Each row has a hidden stage along a path, written after it and counted from one end. A new block has a new path.
[-26 -23 2 92 -77 -81 118 111 -118 -14 22 -178 120 -11 -137 99 23 16 38 100 -55 45 40 -33 -315 67 17 185 -149 -51 -40 -194 -19 88 80 224 130 -46 -63 53 -140]
12
[155 -189 114 206 -145 -77 141 -141 60 -104 -69 -212 -77 8 234 159 98 -171 -16 69 124 -187 -157 -173 -362 144 150 61 10 92 281 -242 -75 -144 113 125 358 35 53 -111 144]
15
[48 -5 101 -28 -51 -71 103 -71 -117 -18 26 -151 -46 -21 -30 157 77 -45 36 128 -112 -39 -141 -214 -419 -17 141 163 -82 -35 103 -153 -56 149 122 166 84 -4 3 -20 -49]
12
[-488 44 29 -18 182 -84 -15 -387 167 152 -107 218 183 141 83 -140 37 84 305 -215 -28 -229 -166 162 230 -79 4 -144 57 16 273 39 77 296 -137 -211 -166 88 172 59 91]
8
[169 -22 92 -146 -97 -52 25 24 -226 -77 111 -166 -76 -57 -44 168 65 -26 36 184 -178 113 -57 -289 -443 -66 69 205 -83 -4 66 -101 -14 147 117 225 149 -44 -46 84 -99]
12
[355 -174 5 -52 -201 31 -133 111 -74 -285 78 -105 -168 177 294 39 -3 -62 44 26 108 215 69 -74 53 -12 31 176 140 346 216 74 -83 -284 -40 130 340 26 63 52 167]
17
[-168 -6 -20 -4 11 -68 18 111 -38 -26 2 19 261 100 -163 -90 -81 105 193 -16 0 129 132 196 119 -2 -93 123 -75 82 37 14 55 79 -60 99 92 15 -1 139 -72]
11
[91 -159 -25 14 -123 -55 -65 121 -52 -160 64 -60 156 64 76 -50 -46 19 128 8 44 193 178 49 60 34 -173 93 -21 206 132 -10 82 -100 -64 137 344 -11 -9 210 19]
14
[105 -158 110 47 -88 -36 97 107 -57 -156 -4 -143 86 -2 -49 55 -62 -55 88 95 134 49 129 30 -126 116 -13 126 -3 123 172 -103 15 -194 38 172 462 2 -26 2 8]
17
[-659 44 -32 34 389 -124 89 105 78 257 -88 109 241 76 -370 -114 14 292 465 -173 -30 -137 125 504 132 206 -152 -111 76 -238 -238 -134 107 121 -279 -228 -274 -216 -121 196 -341]
3
[74 -183 -124 214 -202 -18 -43 89 13 -146 8 -138 65 127 265 9 34 -35 11 -77 155 61 145 84 29 115 -81 76 21 180 97 -137 -34 -208 -45 126 320 1 34 69 81]
17
[-726 97 -161 134 314 -118 65 65 77 304 -88 95 282 118 -290 -116 58 310 376 -231 -60 -146 104 499 136 164 -144 -92 -1 -267 -296 -174 65 233 -250 -186 -402 -185 -81 190 -335]
4
[-376 234 113 30 195 -75 276 -91 -40 217 -116 -69 -4 73 -376 146 66 77 122 58 -121 -244 -263 57 -372 8 371 196 -87 -261 -82 -166 -179 334 124 49 -376 0 11 -235 -187]
8
[-358 280 82 -172 276 -37 160 164 -132 160 -42 27 9 161 -551 46 -31 216 252 59 -150 22 -76 241 -96 -45 268 274 -14 -175 -225 32 -157 264 -9 23 -449 -60 -47 -101 -293]
6
[77 -197 -14 225 -173 -51 51 -56 31 -107 -24 -185 23 28 258 89 75 -105 -5 -10 137 -90 15 -60 -194 144 -7 38 0 107 193 -227 -19 -158 37 122 376 7 35 -2 97]
17
[-342 -125 82 -169 371 -94 -72 32 72 94 -23 125 -61 79 -59 -74 62 217 535 -157 4 -88 75 305 163 203 -183 -213 326 -42 -30 -27 135 -127 -368 -346 -62 -261 -95 264 -190]
0
[32 60 38 56 -47 -36 135 109 -82 -37 -22 -159 -59 126 -127 126 27 5 24 104 -19 18 -111 -12 -262 22 251 280 -54 18 -20 -92 -184 39 100 181 -56 13 9 -127 -56]
11
[-7 -49 82 -169 -40 28 -63 -78 -79 -120 47 -1 -42 58 113 22 -26 -41 137 -30 63 16 69 -27 41 -73 -11 37 115 124 246 18 27 -46 -10 47 285 46 74 32 48]
20
[-447 -3 51 -85 358 -111 33 -1 21 208 -35 52 -28 36 -188 6 114 217 427 -110 -94 -172 -16 231 -85 173 -69 -134 169 -223 -150 -152 72 88 -246 -249 -241 -251 -109 177 -286]
2
[-165 -89 -55 167 -43 -82 47 69 49 -42 -41 -28 291 103 -30 -90 -51 54 153 -61 94 41 134 223 121 87 -119 61 -69 109 85 -71 59 -16 -65 89 189 24 13 113 -5]
12
[-199 48 -4 -119 69 -27 -107 -208 58 0 -18 166 24 229 138 -107 14 69 237 -145 -41 -3 -128 90 261 -150 62 22 102 166 231 155 -19 179 -121 -103 -157 98 172 52 127]
9
[-387 183 133 -245 284 -71 70 -171 -73 195 -20 105 -26 47 -274 42 60 149 305 -5 -224 -124 -185 19 -154 -99 155 44 39 -186 2 -4 -9 383 -44 -107 -346 -54 17 15 -183]
6
[-557 150 20 41 246 -101 123 -276 80 278 -115 74 76 79 -123 18 132 126 249 -129 -121 -322 -235 120 -139 10 143 -57 -4 -243 2 -156 -34 380 -52 -148 -396 -34 65 -40 -121]
6
[95 -136 106 -62 -56 -51 -36 -107 19 -147 9 2 29 81 160 -22 -23 -50 165 13 47 43 -37 -58 34 -23 -13 46 57 235 329 44 47 -56 -32 39 296 67 90 83 152]
13
[-35 -87 2 56 -64 -66 -9 -95 26 -64 -13 -25 85 90 142 -15 26 -13 123 -40 18 -8 -34 -6 -10 0 -10 48 -1 132 201 -43 9 36 -22 52 145 42 73 75 84]
12
[-117 -15 72 -248 311 -37 -56 220 -106 50 50 -19 -323 129 -151 90 119 215 402 -20 -97 34 -3 151 -106 155 48 23 322 -89 -231 -37 -65 -130 -259 -205 -255 -309 -150 138 -286]
0
[-357 -61 -82 92 37 -81 -68 -139 147 22 -58 164 353 161 101 -217 -48 97 266 -212 66 -17 84 287 397 -11 -192 -88 -4 153 210 52 133 113 -173 -86 73 79 118 185 89]
10
[124 -161 22 -48 -113 -49 -102 -71 -19 -161 56 -11 38 78 236 -34 5 -36 137 -14 17 108 26 -84 43 -27 -100 31 41 238 275 30 70 -48 -61 67 300 34 73 168 126]
13
[-495 118 97 99 206 -97 194 -295 144 206 -173 76 135 107 -138 -9 48 54 219 -99 -4 -343 -251 163 -55 19 211 -17 -15 -126 159 -108 -50 284 8 -112 -231 77 114 -146 0]
8
[-389 203 -7 -208 195 -53 4 13 -138 159 37 101 132 86 -328 -34 -3 216 269 -30 -231 65 0 133 -7 -126 23 125 -53 -138 -125 37 18 395 -73 -6 -334 -55 -21 118 -245]
7
[70 -214 -2 107 -149 -53 -24 11 -4 -147 19 -103 128 14 186 -4 -5 -53 86 -20 121 50 149 10 -22 101 -151 18 4 167 209 -121 83 -161 -35 112 465 -2 16 134 72]
17
[191 -195 106 10 -110 -48 20 12 -26 -184 14 -107 21 27 122 37 -22 -79 101 72 97 60 39 -67 -103 63 -26 89 31 209 265 -47 32 -171 4 125 435 18 21 63 103]
15
[-135 -26 31 67 10 -68 72 -5 41 -27 -55 -2 154 128 -63 -48 -41 31 163 -24 55 -4 -5 147 57 25 40 107 -26 104 137 -14 -13 34 -24 61 84 57 51 7 27]
11
[-566 215 24 -12 318 -99 203 46 -47 293 -81 6 117 61 -492 46 53 231 283 -26 -152 -165 -68 266 -204 72 138 91 -54 -335 -268 -166 -55 329 -47 -59 -441 -132 -87 -21 -357]
5
[430 -47 196 -230 -126 15 81 348 -321 -244 131 -260 -190 -13 -252 221 -68 -46 12 316 -41 296 97 -201 -414 -3 167 406 0 117 9 -16 -119 -179 147 343 359 -60 -119 -39 -131]
17
[92 16 12 8 -94 37 92 304 -169 -131 32 -202 -53 113 -174 125 -54 8 6 100 97 135 148 100 -148 61 150 313 8 55 -78 -85 -167 -173 79 241 178 -14 -50 -113 -115]
19
[243 -156 55 -41 -160 -39 -13 113 -156 -174 95 -174 -9 -24 58 104 7 -42 43 130 -18 164 88 -160 -257 31 -49 163 -29 130 122 -97 24 -90 40 216 384 -44 -45 126 -23]
15
[-331 128 100 -161 184 -60 46 -203 -10 119 -39 127 76 92 -154 -29 10 97 262 -42 -132 -97 -154 55 5 -117 112 44 13 -44 140 47 8 322 -38 -70 -200 43 85 9 -43]
8
[194 -306 -139 121 -243 -20 -283 -208 151 -246 33 30 -45 231 744 -107 91 -90 92 -213 155 58 2 -45 311 -11 -169 -104 184 442 425 61 41 -221 -182 -60 347 85 203 205 378]
15
[43 -201 -106 346 -182 -55 23 50 130 -137 -73 -142 91 182 284 -13 32 -56 24 -96 234 -35 55 160 65 183 -12 65 22 216 149 -146 -74 -258 -47 91 281 38 70 3 151]
15

Each row has a hidden stage along a path, written after it and counted from one end. A new block has a new path.
[-132 171 25 -34 219 -131 123 -71 -79 -319 15 195 -87 -263 -240 4 -97 -15 8 -187 209 161 171 -64 -98 292 -99 -393 -21 -209 -155 -7 35 64 200 139 244 72 14 49 144]
10
[-199 220 -142 217 -73 -49 -70 373 142 -228 3 227 71 294 -102 66 -49 -153 181 -23 449 280 19 -467 -206 342 100 -188 -123 150 -139 -106 148 -15 -59 238 -21 152 248 67 222]
2
[376 142 -70 49 -132 115 -241 399 -54 157 36 -193 -45 436 0 134 155 293 -13 176 -308 -397 239 -385 271 -155 -87 240 -57 -16 -89 -249 62 129 19 -139 -431 126 -110 -119 25]
15
[-329 78 -9 79 238 36 -40 -360 36 -559 125 -293 -164 -627 168 10 -245 267 -300 -359 17 290 -5 129 7 53 201 -603 163 -342 -268 287 -118 -173 296 -149 178 288 -54 -75 95]
22
[-260 -55 -174 68 -113 172 254 148 -30 50 134 254 138 452 33 -8 -111 -104 163 -131 239 78 -77 -250 -27 67 270 102 -75 359 113 -179 73 176 -189 139 34 50 161 18 -5]
1
[305 140 105 -62 41 -11 1 211 -141 52 76 -81 -135 267 -106 195 159 179 90 89 -361 -504 356 -155 275 -164 -218 189 -2 -91 -79 -186 -42 174 119 -162 -238 13 -121 -57 -81]
11
[356 153 -81 37 -149 99 -276 402 -44 153 28 -193 -52 401 9 111 149 312 -47 156 -310 -360 251 -400 253 -144 -64 217 -74 -36 -112 -257 60 97 15 -105 -448 144 -92 -121 51]
16
[-262 77 -45 34 240 94 -57 -348 26 -466 87 -189 -114 -515 150 -27 -166 192 -299 -376 32 229 -29 68 21 71 256 -555 52 -289 -244 143 -161 -117 235 -69 136 370 -37 -120 175]
20
[-194 48 -45 -74 63 32 -39 -130 -75 -207 86 -74 -130 -283 81 -61 -118 259 -247 -316 -48 135 76 -57 56 10 216 -291 -4 -168 -180 -36 -64 -41 126 30 -37 239 9 -77 130]
19
[-9 -289 -308 -23 -88 344 295 -150 -237 296 188 44 181 173 110 -193 -275 294 -163 -104 -35 -25 -109 -9 141 -73 107 153 96 154 302 -140 170 349 -167 -12 233 -94 -232 -67 -132]
17
[-280 13 -144 -182 -33 156 189 8 -166 -2 46 142 -14 67 -164 -144 -102 181 -36 -286 75 236 1 -173 7 57 336 -111 -127 92 -42 -112 120 143 89 133 -82 99 98 -68 54]
15
[-30 -238 -284 221 -126 335 333 85 -68 251 216 176 302 596 200 1 -210 -69 137 52 169 -138 -176 -166 68 -19 91 306 81 432 350 -194 121 341 -342 -14 239 -68 -80 10 -139]
1
[-95 -272 -85 -173 135 211 597 -369 -306 171 209 257 91 81 -72 -120 -191 52 20 -210 -67 -174 42 240 159 -52 -20 119 85 100 319 -122 -12 422 -86 21 430 -194 -209 -9 -228]
9
[-3 -226 -282 212 -93 350 325 61 -33 241 204 194 317 641 170 7 -144 -117 156 63 163 -176 -155 -160 80 -2 68 308 41 414 361 -209 73 353 -368 10 252 -52 -89 -17 -127]
2
[-88 -296 -190 26 -27 285 360 -289 -209 59 270 -287 30 -110 133 -87 -384 511 -176 -66 -233 -20 -8 231 221 -205 -34 66 344 -33 256 226 174 253 14 -283 295 -274 -345 -38 -376]
22
[-332 144 -56 -216 64 89 204 -8 30 -181 -22 324 -26 256 -358 -80 168 -119 175 -278 143 183 177 -183 -9 201 264 -133 -305 67 -90 -124 -99 108 7 331 -90 122 251 -83 92]
5
[-132 46 -55 -91 -42 -21 -58 16 -113 -64 76 -5 -126 -150 63 -75 -106 272 -219 -260 -43 94 116 -158 47 7 172 -161 -19 -97 -140 -149 10 -14 57 98 -118 166 34 -41 128]
18
[-52 82 -8 -36 -62 -83 -37 198 -146 14 77 87 -97 39 53 14 -70 151 -82 -173 6 -32 115 -255 18 0 106 -41 -26 21 -121 -258 62 41 34 77 -147 143 68 9 128]
14
[230 36 -39 56 -62 163 -80 94 -44 -49 143 -534 -144 80 22 135 -27 580 -94 153 -513 -292 285 -37 362 -287 -181 129 215 -212 -48 189 82 84 170 -401 -239 -106 -284 -116 -277]
22
[-187 104 -113 42 210 138 -132 -251 42 -368 39 -80 -37 -350 137 -49 -96 96 -297 -346 116 211 -66 -79 -3 134 294 -509 -65 -219 -237 -10 -161 -86 158 32 76 472 -2 -147 298]
18
[132 117 -55 -38 -142 -14 -216 274 -87 77 45 -82 -115 137 41 17 36 316 -146 -48 -186 -149 224 -320 139 -65 23 57 -48 -70 -149 -246 56 24 12 33 -337 145 -9 -59 108]
17
[-342 103 38 -360 189 39 370 -211 -147 -207 14 280 -128 -54 -432 -98 64 12 105 -368 0 143 231 39 44 130 187 -214 -205 -76 -92 -31 -89 163 192 206 34 28 131 -62 -2]
9
[-273 -256 -145 -103 -34 171 386 -297 -252 32 234 -107 -36 -215 62 -160 -372 445 -186 -245 -125 147 -4 197 120 -127 116 -36 243 -16 178 140 161 197 31 -102 256 -213 -180 -7 -269]
21
[-346 41 9 19 182 44 17 -341 -7 -476 148 -293 -196 -563 165 7 -238 316 -282 -366 -77 235 34 144 60 -33 233 -486 164 -296 -229 263 -122 -144 270 -165 104 231 -44 -69 23]
23
[-137 67 4 -40 53 -34 48 37 -143 -90 92 108 -78 -61 52 18 -97 70 -79 -250 55 9 53 -158 0 30 170 -156 -21 -2 -120 -194 -6 45 87 53 -25 202 66 -11 142]
13
[402 130 -93 61 -114 171 -220 373 -47 166 39 -215 -9 473 2 135 160 289 -3 197 -325 -419 218 -372 283 -166 -88 249 -57 -6 -65 -228 61 159 21 -171 -407 129 -146 -141 9]
15
[367 25 -3 -61 138 220 148 -19 -102 85 89 -80 6 369 -157 134 190 119 105 133 -390 -567 297 -13 368 -156 -247 232 -25 -91 86 -123 -115 320 34 -187 -52 -25 -263 -138 -161]
9
[-401 146 -40 -66 -4 -93 42 -27 -53 -409 60 -214 -243 -466 -198 -68 -277 480 -128 -230 36 494 173 -39 -61 126 91 -433 137 -267 -252 348 236 -114 340 -25 -10 -82 51 38 -58]
23
[-307 60 -6 -13 220 75 0 -346 -8 -446 112 -221 -161 -508 134 -13 -167 242 -284 -390 -41 208 14 105 55 4 263 -497 82 -278 -237 167 -162 -116 250 -96 93 307 -30 -111 101]
21
[-175 93 -122 33 189 164 -114 -204 23 -297 36 -17 -2 -236 148 -52 -62 47 -262 -349 127 166 -88 -123 6 112 353 -435 -114 -140 -214 -99 -169 -50 112 57 28 501 34 -156 318]
17
[256 66 -35 28 -67 143 -121 132 -51 -21 111 -473 -144 119 -2 125 26 549 -89 149 -496 -313 297 -94 353 -259 -170 129 149 -204 -73 111 68 84 157 -340 -292 -60 -245 -127 -214]
21
[-37 -287 -106 -141 144 249 591 -366 -300 185 215 225 120 104 -51 -106 -184 51 16 -168 -85 -220 32 243 182 -70 -59 139 100 94 348 -110 -17 447 -107 -18 453 -197 -251 -25 -239]
9
[-108 -268 -86 -166 132 197 598 -344 -329 166 210 242 84 56 -59 -108 -225 65 14 -212 -52 -161 22 230 143 -62 -17 109 109 105 312 -110 16 411 -68 -2 430 -195 -202 2 -226]
10
[152 136 29 -17 -44 -42 -96 260 49 31 48 146 -59 452 -45 123 256 -55 112 10 -134 -362 331 -295 157 0 -83 175 -155 26 -65 -347 -174 85 -164 161 -244 122 78 -56 79]
5
[-139 175 28 -39 216 -132 127 -68 -78 -317 18 192 -92 -263 -238 8 -95 -10 10 -189 204 156 169 -63 -100 282 -94 -391 -20 -208 -158 -3 38 61 205 137 233 70 21 46 146]
10
[124 -154 -274 270 -116 366 204 174 -3 221 183 53 284 684 174 76 -108 -36 158 171 74 -256 -115 -237 136 -52 18 337 55 361 290 -170 103 319 -291 -102 109 -18 -116 -38 -132]
1
[367 103 -4 32 22 154 -23 231 -106 95 75 -175 -24 391 -65 191 127 203 93 180 -341 -490 237 -199 299 -182 -178 227 14 -33 -18 -148 20 223 103 -253 -235 39 -193 -110 -93]
12
[-494 95 -17 -221 12 7 180 -134 -109 -349 70 -174 -251 -382 -258 -110 -201 467 -100 -346 -75 451 172 37 16 19 262 -356 53 -194 -214 311 139 -55 347 -18 -93 -60 88 -28 -116]
22
[-149 208 -141 233 -17 -53 -88 302 171 -238 1 246 87 262 -70 61 -24 -202 151 -19 452 218 26 -426 -199 366 44 -214 -121 103 -122 -130 80 -8 -99 259 54 183 206 53 243]
3
[377 121 -32 53 -50 136 -119 326 -80 130 64 -187 -23 427 -22 175 135 237 52 185 -323 -459 227 -295 284 -180 -133 247 -14 -7 -50 -196 48 183 63 -218 -328 80 -149 -110 -43]
13

Each row has a hidden stage along a path, written after it and counted from one end. A new block has a new path.
[-209 25 -49 -223 72 -104 137 226 -194 73 84 0 12 64 -304 34 -156 144 -97 52 43 -91 151 -180 95 -10 -208 94 -165 -109 99 213 26 -11 121 72 114 58 18 -225 96]
5
[-129 33 397 58 -110 -129 107 -359 -432 40 109 272 76 191 369 -19 336 138 302 73 103 220 -228 293 -57 143 231 119 94 -55 368 -214 159 -67 -133 330 -262 96 -280 -84 210]
11
[-253 52 -133 -350 75 -124 208 258 -279 40 83 4 110 68 -149 1 -84 50 -141 60 29 -103 246 -187 97 -38 -271 97 -26 -119 167 301 130 42 130 168 66 85 7 -287 76]
5
[51 -167 335 177 -271 -99 60 -209 -23 253 197 318 -29 89 388 -67 229 87 186 -345 153 203 -247 325 -105 246 368 -55 -147 -372 208 -254 -80 -147 -105 172 -129 108 -181 30 303]
10
[-69 -145 -112 270 168 90 44 -197 -233 -73 -41 78 150 38 65 -61 148 -51 -36 -46 -276 45 -135 -388 10 11 -9 7 170 134 -293 25 17 159 261 -329 40 -117 -191 207 -117]
15
[-124 -95 277 -60 -121 -92 222 9 -78 305 192 173 42 110 32 -72 -16 144 68 -128 151 41 -129 87 71 88 45 -51 -176 -365 241 24 -105 -139 162 213 55 -18 16 -229 347]
8
[84 -249 -466 117 -153 -354 -329 386 132 25 51 -293 -245 -464 -85 130 309 -485 -462 -464 -42 124 367 115 -176 257 375 -33 -431 -74 -178 105 141 190 -416 -41 76 314 -116 468 -150]
1
[-230 -127 -387 -143 142 -115 148 -72 -171 -57 -195 128 29 -24 41 -42 48 -185 -280 161 -160 112 187 -665 -221 -182 85 -15 -89 394 30 244 120 -103 534 -77 245 -168 9 78 -274]
16
[-276 141 66 -100 321 117 102 -102 -408 -128 31 112 108 304 -427 27 -207 336 127 385 -50 -164 -60 -444 125 -163 -213 123 45 223 -74 91 -47 19 377 -188 32 -139 -58 -141 -49]
15
[-207 111 -76 -81 134 -58 20 -74 -440 -159 0 55 57 87 -60 74 164 54 41 163 -48 63 84 -200 27 -97 -36 129 86 250 27 60 130 100 77 24 -113 -1 -159 50 -110]
5
[-106 -75 -175 117 179 67 70 -121 -318 -110 -9 66 201 53 105 -61 145 -65 -58 -17 -253 0 -21 -371 47 -32 -111 42 274 126 -241 111 105 206 206 -242 -37 -67 -202 130 -127]
15
[3 -206 275 423 -113 35 68 -345 -134 131 97 248 61 87 421 -66 407 -44 214 -310 -57 223 -393 160 -35 229 406 -91 -2 -232 21 -317 -125 66 30 -25 -67 -31 -189 239 177]
8
[-113 -29 -62 0 12 -149 -213 239 -1 -73 44 -17 -326 10 -450 210 -41 70 -47 -116 138 -57 140 104 -146 268 375 98 -653 -113 89 -177 -124 5 -279 -22 175 314 -5 170 -31]
2
[-340 116 -436 -661 33 -417 36 482 -307 -176 -58 -88 -136 -76 -186 149 5 -196 -347 185 151 -73 655 -39 -210 58 27 229 -373 82 508 313 399 3 -232 476 120 410 14 -237 -150]
2
[-80 -5 -274 -131 -41 -262 -260 328 -31 -93 42 -95 -295 -147 -353 206 47 -89 -216 -127 128 10 354 49 -161 140 288 90 -530 40 50 18 45 24 -308 46 66 308 -53 215 -133]
2
[-201 113 193 -209 21 16 154 72 -239 124 239 161 77 229 -199 1 -104 270 145 30 173 -96 -15 -36 169 -80 -106 10 -69 -197 122 59 -126 -38 199 109 -63 -45 14 -216 220]
7
[-21 -94 16 42 -42 -45 46 194 25 253 202 -33 2 -53 -305 -13 -130 161 -85 -222 32 -9 -3 -153 191 -32 -193 -55 -144 -212 -215 194 -168 -16 173 -142 55 -84 11 -23 178]
6
[-204 -266 -406 -37 85 -10 186 -47 9 -51 -231 276 -12 48 256 -59 104 -297 -232 -133 -173 66 93 -558 -339 41 381 -109 -272 93 104 11 -48 -51 505 -129 409 -63 76 185 -242]
17
[-154 -146 -107 168 207 198 51 -165 -40 -98 -95 310 -42 246 -105 2 -63 69 52 -46 -121 -66 -149 -497 -172 44 330 -73 -273 73 -125 -189 -267 -15 454 -379 292 -105 14 232 -169]
16
[-173 94 274 -248 -100 -114 147 -26 -230 200 222 222 14 182 -78 -21 -49 268 153 75 259 34 -25 56 66 -77 13 15 -138 -132 292 45 -49 -205 171 276 -104 -41 -15 -256 267]
8
[118 -90 255 476 -28 99 -87 -215 -202 99 239 44 128 28 62 -25 230 164 203 -294 -119 103 -324 104 233 111 -46 -5 253 -167 -403 -133 -95 205 -114 -284 -278 -41 -320 242 166]
13
[-67 -196 -234 96 -76 -399 -186 226 8 48 -52 -283 -278 -343 -244 146 217 -312 -349 -124 -2 179 224 81 -177 250 345 65 -544 48 82 70 151 33 -282 124 195 236 -42 236 -73]
1
[-217 167 29 -219 115 22 70 96 -339 -42 163 99 80 200 -260 59 -73 238 96 105 85 -111 85 -164 165 -136 -169 72 6 -1 12 105 -48 50 151 0 -95 -17 -45 -115 54]
6
[1 -64 94 154 -67 65 15 -75 -126 99 196 177 75 75 129 -17 186 59 128 -300 15 59 -133 3 87 23 124 -79 38 -191 -143 -92 -153 95 77 -107 -143 -43 -138 181 121]
7
[-204 118 108 -168 194 6 154 99 -356 77 179 -48 181 155 -444 -21 -252 324 6 233 -19 -170 26 -279 307 -156 -512 118 154 -14 -106 313 39 38 243 -62 -49 -103 -58 -314 144]
14
[102 -185 216 230 -295 -140 20 -223 -102 197 177 266 38 -17 572 -86 402 -52 129 -405 55 279 -179 335 -104 235 327 -32 46 -292 117 -196 68 -29 -210 160 -240 139 -292 136 229]
11
[-39 -45 -307 -30 -60 -262 -225 159 -88 -117 -36 -30 -248 -182 -143 159 166 -118 -200 -115 18 157 293 -56 -221 95 262 101 -349 196 -6 11 126 8 -239 -5 15 238 -141 285 -208]
3
[96 -133 170 354 -54 110 1 -67 -160 112 259 88 192 56 221 -77 223 65 148 -436 -121 7 -231 168 207 207 -62 -15 267 -403 -303 -102 -59 271 -170 -217 -227 84 -290 147 212]
13
[32 -49 113 275 108 140 -37 -23 -112 112 207 -2 105 66 -344 -26 -128 280 66 -130 -108 -75 -193 -225 266 -36 -260 -15 105 -96 -476 73 -184 118 171 -410 -71 -132 -142 98 106]
14
[-185 140 -97 -212 188 5 101 61 -460 -81 137 -9 253 111 -144 -31 -36 136 -32 173 -89 -116 149 -298 217 -196 -440 120 351 118 -134 311 184 160 164 -58 -182 -43 -176 -157 -8]
14
[-184 111 -84 -237 82 -28 86 144 -310 -29 131 64 93 108 -153 32 -10 116 -10 31 37 -73 163 -177 126 -122 -185 65 50 -11 -3 173 34 85 121 27 -89 15 -63 -94 18]
6
[-143 13 57 -157 4 58 166 136 -181 97 219 179 139 189 23 -35 2 106 86 -200 77 -124 18 -7 138 28 -53 -33 -1 -357 67 41 -107 94 114 48 -43 48 -21 -124 187]
7
[-58 -99 419 35 -199 -97 145 -87 1 358 227 249 -62 141 -11 -56 -42 264 173 -150 234 96 -236 190 16 128 185 -60 -306 -364 249 -109 -181 -259 103 197 24 -16 -17 -180 396]
9
[76 -245 -257 161 -124 -228 -115 192 129 123 11 -73 -176 -270 -92 43 81 -134 -293 -362 -80 167 152 -115 -120 161 120 1 -320 -67 -178 107 23 -10 -112 -137 135 142 -96 239 -53]
4
[-73 -83 -391 -113 -88 -416 -215 281 -77 -57 -47 -197 -259 -332 -165 167 220 -295 -373 -90 30 181 420 -5 -213 109 254 98 -420 190 82 161 246 15 -288 154 59 265 -104 237 -187]
2
[-136 -30 50 11 178 113 164 91 -223 58 156 32 202 163 -210 -65 -156 186 13 -42 -113 -198 -70 -219 233 40 -317 49 131 -245 -174 152 -49 166 177 -191 45 -13 -79 -172 148]
14
[-20 -204 -445 -80 -146 -394 -97 300 22 17 -74 -126 -183 -349 39 71 193 -340 -434 -263 -51 200 403 -76 -242 158 157 68 -328 44 57 214 263 5 -226 111 122 275 -102 176 -147]
3
[-87 -80 163 -167 -246 -198 196 -71 -180 183 159 314 79 91 525 -100 249 -43 74 -219 159 149 1 273 -133 172 222 4 -21 -334 435 -46 152 -114 -92 413 -139 188 -165 -172 251]
10
[-147 -129 -170 6 -4 -221 -49 152 -90 -82 -89 -2 -198 -63 -92 117 131 -138 -157 -96 -5 62 157 29 -222 306 319 126 -452 -66 208 -79 103 33 -229 105 209 317 -69 98 -69]
3
[-250 -37 -296 -156 238 126 151 -15 -269 -211 -80 263 141 237 90 -36 -2 -65 -50 36 -156 -150 121 -486 -129 -20 75 26 40 68 2 39 20 127 355 -181 151 16 -51 43 -216]
16
